How the states are linked:
at | ξ φ γ ψ α
j472 | j208 j843 j396 j199 j613
j233 | j896 j530 j17 j586 j870
j893 | j661 j628 j523 j862 j184
j661 | j580 j184 j865 j893 j250
j878 | j485 j829 j418 j896 j53
j613 | j451 j316 j402 j843 j88
j577 | j992 j388 j198 j709 j543
j538 | j335 j809 j38 j713 j189
j237 | j862 j984 j216 j137 j397
j970 | j751 j497 j88 j369 j126
j367 | j530 j668 j878 j307 j643
j485 | j686 j53 j920 j878 j133
j865 | j296 j777 j530 j523 j553
j272 | j106 j138 j448 j164 j939
j38 | j390 j444 j397 j770 j807
j655 | j457 j11 j106 j816 j533
j250 | j137 j179 j553 j184 j295
j870 | j829 j812 j686 j530 j764
j862 | j893 j397 j192 j237 j628
j920 | j806 j247 j543 j418 j788
j457 | j138 j533 j789 j655 j871
j812 | j764 j192 j133 j643 j523
j184 | j250 j386 j777 j628 j179
j622 | j394 j848 j751 j942 j709
j192 | j523 j580 j307 j216 j333
j353 | j608 j989 j533 j451 j979
j261 | j448 j789 j301 j93 j209
j980 | j386 j864 j137 j645 j770
j788 | j63 j896 j694 j247 j878
j543 | j776 j56 j622 j388 j694
j854 | j836 j920 j992 j890 j806
j164 | j272 j457 j261 j473 j138
j829 | j53 j764 j707 j870 j693
j848 | j709 j854 j126 j968 j836
j394 | j497 j709 j290 j622 j577
j96 | j56 j63 j968 j806 j17
j984 | j397 j564 j661 j295 j645
j409 | j493 j396 j809 j939 j816
j208 | j58 j613 j816 j472 j451
j786 | j356 j970 j451 j824 j751
j459 | j824 j300 j843 j36 j369
j333 | j777 j137 j668 j580 j237
j777 | j553 j237 j643 j333 j862
j36 | j459 j198 j92 j290 j300
j17 | j78 j485 j854 j63 j686
j58 | j375 j451 j655 j208 j353
j88 | j989 j36 j199 j316 j459
j390 | j564 j807 j628 j38 j832
j473 | j164 j655 j93 j493 j457
j751 | j290 j126 j989 j970 j657
j11 | j533 j199 j939 j402 j472
j209 | j616 j493 j335 j789 j473
j198 | j300 j942 j786 j657 j622
j451 | j353 j88 j11 j613 j989
j896 | j878 j870 j78 j233 j829
j992 | j818 j543 j300 j577 j776
j216 | j192 j661 j693 j119 j580
j53 | j133 j693 j247 j829 j307
j296 | j668 j553 j870 j865 j119
j497 | j126 j577 j36 j394 j992
j770 | j38 j112 j984 j864 j444
j388 | j543 j96 j942 j836 j56
j402 | j11 j608 j138 j375 j199
j247 | j788 j233 j56 j707 j896
j78 | j418 j686 j836 j17 j707
j397 | j628 j645 j580 j984 j980
j335 | j112 j189 j390 j538 j93
j942 | j622 j968 j970 j818 j848
j290 | j36 j657 j979 j751 j198
j295 | j984 j390 j893 j179 j564
j493 | j473 j816 j189 j409 j655
j864 | j770 j335 j295 j301 j112
j643 | j812 j216 j53 j668 j192
j138 | j939 j871 j209 j457 j79
j418 | j920 j707 j388 j78 j247
j396 | j816 j375 j164 j79 j402
j809 | j189 j164 j444 j616 j272
j564 | j645 j832 j184 j390 j301
j709 | j577 j836 j657 j848 j388
j989 | j979 j459 j472 j88 j824
j586 | j233 j367 j63 j133 j530
j301 | j864 j538 j179 j832 j335
j836 | j388 j806 j818 j854 j96
j63 | j17 j878 j890 j788 j485
j979 | j92 j824 j208 j989 j786
j119 | j216 j893 j764 j553 j661
j968 | j848 j890 j497 j776 j854
j871 | j79 j208 j493 j533 j58
j179 | j295 j38 j862 j386 j390
j448 | j713 j209 j864 j261 j616
j369 | j970 j394 j316 j300 j497
j764 | j693 j523 j586 j812 j865
j356 | j316 j751 j353 j786 j290
j686 | j707 j133 j806 j485 j586
j56 | j694 j17 j848 j96 j78
j939 | j409 j79 j616 j138 j396
j523 | j865 j333 j367 j192 j777
j316 | j88 j290 j608 j356 j36
j713 | j538 j616 j770 j448 j809
j137 | j237 j295 j119 j250 j984
j832 | j301 j713 j386 j807 j538
j789 | j209 j409 j538 j106 j493
j444 | j807 j261 j645 j112 j448
j616 | j809 j473 j112 j209 j164
j668 | j643 j119 j829 j296 j216
j92 | j843 j786 j58 j979 j356
j824 | j786 j369 j613 j459 j970
j553 | j119 j862 j812 j777 j893
j126 | j657 j992 j459 j497 j818
j93 | j261 j106 j832 j189 j789
j628 | j184 j980 j333 j397 j386
j693 | j307 j865 j233 j764 j296
j199 | j472 j92 j79 j608 j843
j106 | j789 j939 j713 j272 j409
j657 | j198 j818 j824 j126 j942
j533 | j871 j472 j409 j11 j208
j806 | j96 j788 j776 j920 j63
j133 | j586 j307 j788 j53 j367
j776 | j968 j694 j394 j543 j890
j530 | j870 j643 j485 j367 j812
j580 | j333 j250 j296 j661 j137
j386 | j179 j770 j237 j980 j38
j818 | j942 j776 j369 j992 j968
j843 | j613 j356 j375 j92 j316
j608 | j199 j979 j871 j353 j92
j375 | j402 j353 j457 j58 j608
j300 | j369 j622 j356 j198 j394
j79 | j396 j58 j473 j871 j375
j890 | j854 j418 j577 j694 j920
j189 | j93 j272 j807 j809 j106
j816 | j655 j402 j272 j396 j11
j112 | j444 j93 j564 j335 j261
j807 | j832 j448 j980 j444 j713
j707 | j247 j586 j96 j686 j233
j645 | j980 j301 j250 j564 j864
j694 | j890 j78 j709 j56 j418
j307 | j367 j296 j896 j693 j668

The rows follow the links: the fewer symbols apart two states are, the more alike their rows tend to be.

Each row is also shifted at random along 8 hidden directions that mean nothing.

Some states, each with a row of numbers:
j864
-496 56 149 -129 -2 -237 93 24 464 -85 46 -8 185 144 23 -6 -94 3 -352 176 -198 160 -195 -160 -332 114 -79 -165 -42 -92 -85 -139 -287 77 74 -174 96 -17 -192 -40 224 152 349 -181 -158 72
j865
860 -408 13 -282 93 277 92 -32 -1044 115 78 349 -12 -258 145 -59 -170 357 718 11 -106 -100 209 -307 48 -243 -175 438 108 -88 -266 -103 244 0 403 36 240 133 -120 -229 198 -64 -143 -175 72 -214
j764
-178 392 -131 137 1 -214 98 438 240 72 -262 -378 -319 534 161 105 -304 48 -231 26 41 362 -365 408 -60 -74 28 -92 -148 256 -12 352 -123 -120 398 -327 -28 277 118 54 -404 -73 113 -246 570 -482
j164
40 525 115 -40 33 -63 -61 259 150 197 -30 129 168 10 16 -430 249 44 -146 138 13 -133 -315 -61 -44 223 54 107 84 -270 11 -158 235 -134 219 -99 -10 141 -64 -177 165 93 -129 43 -9 162
j920
136 -644 -192 -50 352 78 -17 142 -486 -257 331 517 -320 -293 198 249 -214 376 705 -235 60 -57 381 -272 -142 -177 36 274 172 -141 139 1 -177 94 696 -189 232 -144 25 -188 215 -263 98 -577 -201 -420
j776
656 -375 73 133 337 -181 190 -179 796 -294 258 40 -273 36 -11 279 13 -5 94 -276 -172 233 364 311 28 -29 432 -5 -224 231 238 27 -335 156 -27 -189 -234 -145 316 151 -238 -105 23 -176 -290 96
j356
-292 -39 -101 408 232 -156 -348 223 321 286 8 148 -430 416 -204 118 -23 -181 -59 -17 95 -86 130 41 221 281 197 -155 -77 68 262 130 -102 -151 -12 -455 -206 -21 93 124 -220 -439 109 -32 258 -625
j577
-1252 94 173 215 -29 -262 211 236 449 -417 184 -554 -294 -320 425 450 -59 246 -41 -62 275 613 -144 565 -280 -96 62 100 101 80 597 207 -296 235 493 236 -112 -86 267 143 -387 310 -154 -849 -92 -250
j694
81 -35 -60 9 233 3 247 -46 443 -552 188 -102 86 -137 -40 71 -191 237 300 -321 -15 65 269 106 -303 -153 181 170 -187 270 101 85 -161 66 182 39 22 -77 329 -100 19 230 197 -292 -305 265
j198
434 -173 -158 261 -63 -37 -365 139 -267 411 203 277 -452 56 220 188 59 -60 135 119 -8 -67 -4 -32 306 130 346 193 322 164 195 210 332 -163 -61 -36 -146 97 201 204 -303 -164 -299 79 87 -346
j272
177 281 209 102 16 33 -127 49 -232 191 -85 -320 -192 -448 331 -147 418 227 -305 274 -92 539 -327 190 66 113 -208 168 515 -187 151 -287 266 -106 209 271 96 315 -134 158 -11 130 -157 -196 168 10
j645
325 28 124 -49 -152 -75 -17 -203 48 127 -14 120 -14 -10 308 -135 105 -25 -391 94 -366 304 -293 9 121 16 195 -62 151 81 -148 -94 354 -222 -156 -6 220 279 -120 -26 -82 -110 203 199 40 142
j367
85 -380 418 -91 -547 -65 190 -311 -68 485 112 354 -114 220 -66 13 -323 -601 -304 -147 -172 -279 -36 -36 279 -154 304 -125 -352 58 -34 234 514 141 -676 -194 20 -259 14 -32 -68 -480 -171 673 68 -262
j473
-224 681 213 78 -155 41 16 -144 129 61 -101 -258 416 46 80 -344 211 141 115 179 -55 104 -237 288 221 135 255 258 -144 387 -80 44 589 -381 -251 338 -151 500 193 -168 -486 409 -160 58 141 360
j369
-177 31 -8 86 274 86 -15 88 128 -391 156 -382 152 -261 -186 127 -125 342 380 -3 161 22 281 -90 -391 13 -243 337 82 138 190 -35 -294 126 184 346 -137 -100 193 59 106 546 73 -579 -268 70
j984
576 32 174 -87 -49 169 167 -560 -46 -279 -151 -445 210 -347 314 -11 203 239 -127 6 -320 683 -94 378 189 -211 -3 67 88 380 -199 -166 266 -197 -280 551 146 460 -31 19 -405 243 185 -41 62 470
j199
-171 297 -539 185 349 120 -415 333 -127 67 -285 247 44 461 -337 -138 193 -5 392 -34 394 -514 124 -71 329 253 -18 -204 -131 -96 -93 73 -214 -298 187 -272 -213 123 -58 -154 -162 -259 -9 50 299 -217
j816
-739 108 -198 260 414 -105 -107 90 57 42 -197 -108 -96 454 -197 145 122 257 560 238 83 145 343 205 246 259 24 -34 -319 268 -43 -8 -382 -234 267 -396 -288 301 73 71 -405 -42 24 -290 422 -343
j829
-131 -23 140 -141 -117 46 218 139 3 -154 -107 -347 -41 -185 -115 28 -270 -136 -437 -197 145 49 -155 -6 -393 -252 -462 -141 22 -301 83 19 -235 369 97 93 177 -340 -148 28 404 -14 114 -97 13 -120
j843
179 36 121 -36 271 123 -76 -96 402 -402 202 41 350 -409 -236 -195 166 74 29 -215 100 -236 166 -241 -265 98 -89 90 103 -247 181 -277 -118 94 -45 314 -6 -223 -19 -183 367 240 195 -232 -556 407
j394
-271 22 69 243 -517 -121 -96 -71 50 363 120 -111 -300 -2 194 213 48 -363 -344 84 20 39 -175 269 272 28 366 -11 128 261 276 325 450 7 -558 182 -192 -86 288 340 -398 -15 -441 425 37 -34
j686
-448 -533 120 -55 -381 159 139 -435 -392 -79 19 -214 -14 -222 -81 367 -277 -251 -34 -144 44 21 251 6 65 -327 -192 -132 -112 145 16 146 18 260 -548 345 75 -326 -29 150 -33 -75 4 216 -39 -94
j786
-277 314 -86 315 260 64 -213 108 266 -164 -47 -342 21 115 -235 -12 -61 156 176 -45 160 34 131 118 -13 144 -20 136 -56 325 164 108 -14 -214 3 128 -184 176 223 13 -279 182 198 -312 154 -166
j375
-313 -468 -162 146 292 202 -241 -140 -642 82 -149 -184 -356 -421 -219 243 372 75 107 176 133 172 459 -140 120 75 -624 -185 335 -362 118 -407 -463 167 52 6 42 -214 -295 394 367 -247 -35 0 161 -208
j770
-381 -131 48 49 -233 -213 -166 108 -207 522 -54 243 -394 130 252 16 51 -231 -647 279 -230 222 -348 -161 74 132 -58 -282 305 -283 -17 -85 122 -45 11 -394 263 24 -317 164 205 -448 123 286 279 -402
j848
1012 -229 -140 -102 368 -33 7 287 278 -107 341 780 -104 18 -53 -127 9 23 432 -358 89 -550 213 -211 -41 38 406 171 -65 -318 128 -4 -108 105 434 -368 -86 -269 152 -280 261 -268 -178 -113 -439 27
j53
-85 -76 256 -136 -394 -74 181 -137 241 29 157 228 199 240 83 29 -372 -333 -74 -245 -2 -262 -175 72 82 -164 407 -21 -365 170 -6 347 344 54 -348 80 -47 -106 122 -271 -297 -91 -37 129 -142 -71
j92
-1114 -538 577 97 66 -97 -6 -345 234 -275 563 316 105 -454 211 282 -20 134 491 -130 55 97 300 -6 45 80 350 254 -77 -18 521 -68 111 106 -8 303 -95 -155 71 -275 -293 28 42 -772 -548 -317
j233
463 148 -191 -33 -22 -110 10 206 453 -225 0 5 34 356 191 97 -252 -44 -128 -209 44 -9 -293 172 -47 -119 288 -94 -99 202 -52 346 -102 -70 101 26 -79 97 113 -137 -384 43 149 -199 -30 -32
j564
-112 602 -268 -53 -72 -123 -1 218 481 237 -470 10 238 811 -499 -428 -91 -421 -619 27 -45 -406 -264 -105 -40 165 -79 -530 -416 -24 -432 64 -139 -182 -274 -610 28 33 -155 -55 260 -233 330 788 372 178
j968
710 15 -265 159 -62 280 -96 17 -465 277 -261 -97 -378 -119 -308 -128 157 -301 -164 -220 166 -251 175 79 276 -119 -190 -105 104 -95 20 25 221 15 -278 -70 31 -182 87 263 204 -421 -302 754 344 9
j93
-500 394 -36 -32 -213 68 -227 409 -593 455 -360 -219 -121 -100 -2 -213 240 -140 -555 319 267 -33 -493 -129 -52 121 -652 -223 435 -633 1 -172 6 55 226 -3 162 -37 -446 128 412 -103 -196 154 408 -263
j56
303 56 -218 178 -148 -286 -58 299 422 83 275 419 -488 112 476 33 -59 -106 -359 -178 -174 86 -331 116 -14 8 685 15 240 147 223 309 348 -154 194 -361 146 48 314 31 -128 -279 -19 170 -116 -39
j870
111 109 92 -101 34 -20 190 46 287 -241 -40 -87 217 316 -50 26 -375 25 204 -242 91 -61 -56 169 -68 -167 129 52 -408 226 -85 278 -66 5 77 39 -97 71 105 -266 -329 75 147 -297 54 -146
j138
270 282 -114 249 192 7 -139 -43 40 247 -278 -358 -211 103 -143 -112 363 58 -197 267 -151 320 67 205 231 215 -115 -61 99 173 -72 -202 -4 -214 -138 -147 -110 295 33 336 -108 -7 -25 297 399 94
j402
-216 269 -207 189 -59 -69 -235 -10 134 40 -9 -72 -24 -37 235 19 352 63 -143 206 -53 201 -169 155 178 207 243 -24 271 195 65 3 159 -263 -111 152 -81 259 111 158 -291 175 -81 87 -16 274
j871
-415 505 -185 33 -29 190 -124 68 -377 -107 -128 -256 297 -339 11 -263 292 285 144 186 142 -33 -83 -77 -92 99 -233 210 282 10 -52 -140 241 -206 76 380 95 207 21 -29 171 449 -107 41 -9 454
j17
401 -653 -88 -16 -75 143 7 -289 -419 -71 181 141 -257 -302 75 293 -140 -28 115 -153 -128 57 319 -162 29 -244 -18 40 168 103 9 29 45 131 -197 109 181 -209 42 162 136 -187 66 151 -148 -54

From each start, follow one symbol. Which state do you reach?
Answers are names.
new walk
623 31 38 207 458 129 -112 -309 626 -381 47 -274 237 11 -411 -31 85 89 192 -171 -65 27 413 68 24 125 72 92 -190 377 49 -117 -176 -133 -362 251 -274 88 221 25 -211 246 329 -169 -207 280
γ -> j199
new walk
33 40 -262 194 -57 65 -198 192 -214 297 -133 -154 -295 145 -303 87 13 -250 -106 56 222 -275 123 -28 93 55 -191 -93 69 -28 86 148 -84 79 -211 -98 -173 -220 93 327 106 -126 -258 384 235 -179
ξ -> j657
new walk
-199 110 50 153 271 -18 -115 174 -121 323 -358 -335 -305 108 -233 -19 276 -41 -243 252 106 253 24 142 118 189 -505 -249 54 -337 49 -283 -389 66 196 -300 -99 33 -276 277 115 -250 -65 -11 511 -393
ξ -> j789
new walk
293 -45 -162 -74 -242 -1 4 44 80 -107 41 28 9 47 142 93 -212 -186 -275 -184 34 -104 -215 -25 -98 -175 111 -110 82 60 -36 247 50 60 -142 144 80 -126 42 -9 -32 -4 64 136 -137 93
ξ -> j686
new walk
558 299 -263 -11 220 -236 -194 327 545 135 -230 -74 -19 525 -58 -65 135 -69 -564 299 -137 105 -346 -81 -142 276 -116 -332 145 -154 -225 -116 -521 -72 147 -318 -117 136 -236 173 80 64 249 5 120 73
ψ -> j538
new walk
-91 -213 128 0 -143 -109 23 207 51 3 355 176 -282 -444 243 140 70 -78 -157 -68 116 -57 -90 -71 -227 -17 76 131 360 -377 430 -5 14 329 209 91 19 -402 81 112 299 21 -330 -164 -422 -13
φ -> j968
new walk
-184 151 -173 121 361 -11 -189 61 496 -274 16 120 246 219 -224 -34 145 58 301 -119 208 -248 171 19 87 213 165 -102 -194 27 76 -12 -295 -141 54 -30 -259 28 55 -178 -207 49 162 -263 -173 76
α -> j979
new walk
3 -11 43 51 222 -73 -71 34 18 198 83 287 -60 9 -97 -155 247 86 148 171 -129 -79 161 -164 55 249 57 85 31 -168 16 -257 -18 -60 135 -328 -31 25 -31 20 225 -97 -76 86 -36 34
ξ -> j138
new walk
72 525 -97 99 160 -71 -263 422 -68 157 -239 -249 -109 107 346 -92 297 268 -146 299 105 370 -515 230 95 193 -127 17 360 -147 33 -64 -39 -247 531 74 -61 463 -180 -9 -329 128 -75 -485 364 -234
γ -> j444
new walk
296 -208 -16 -105 -335 -181 32 -11 384 37 233 430 -14 267 207 125 -254 -363 -297 -211 -77 -256 -231 -59 28 -102 498 -162 -92 63 3 325 151 71 -256 -71 -21 -195 93 -114 -164 -190 15 213 -280 10
φ -> j829
new walk
309 -376 232 51 246 200 -151 -344 49 -81 265 335 192 -257 -337 -88 58 -42 375 -209 11 -358 485 -292 127 93 92 161 -93 -59 143 -216 126 -1 -322 157 -95 -182 27 -171 135 -116 99 -33 -377 17
ξ -> j979
new walk
-121 -244 103 -5 78 -303 -28 88 304 174 52 172 -323 104 190 111 34 -72 -604 198 -324 383 -200 -138 -177 144 -62 -297 212 -280 16 -223 -318 96 209 -469 197 -45 -287 175 282 -292 332 -72 13 -243
α -> j807
new walk
-306 276 32 -90 -334 115 139 152 -144 -57 202 368 202 -256 26 -353 -134 -99 182 -359 228 -583 -116 -113 -105 -146 303 265 -80 -104 145 227 656 -11 29 86 178 -210 264 -377 240 -17 -281 295 -256 232
φ -> j96
new walk
-133 -394 33 -71 462 93 -30 -62 -328 -87 112 157 -16 -401 -260 -3 241 292 450 138 -10 -56 548 -371 -178 132 -411 124 127 -405 47 -507 -435 202 333 -168 68 -219 -212 59 622 8 35 -241 -223 20
φ -> j375
new walk
595 -212 -10 7 182 115 -282 -126 78 7 231 549 96 -209 -97 -182 283 -90 126 -153 11 -410 166 -310 167 174 211 40 168 -263 96 -205 136 -72 -160 72 -43 -129 -55 -165 180 -181 -4 114 -418 177
ψ -> j613
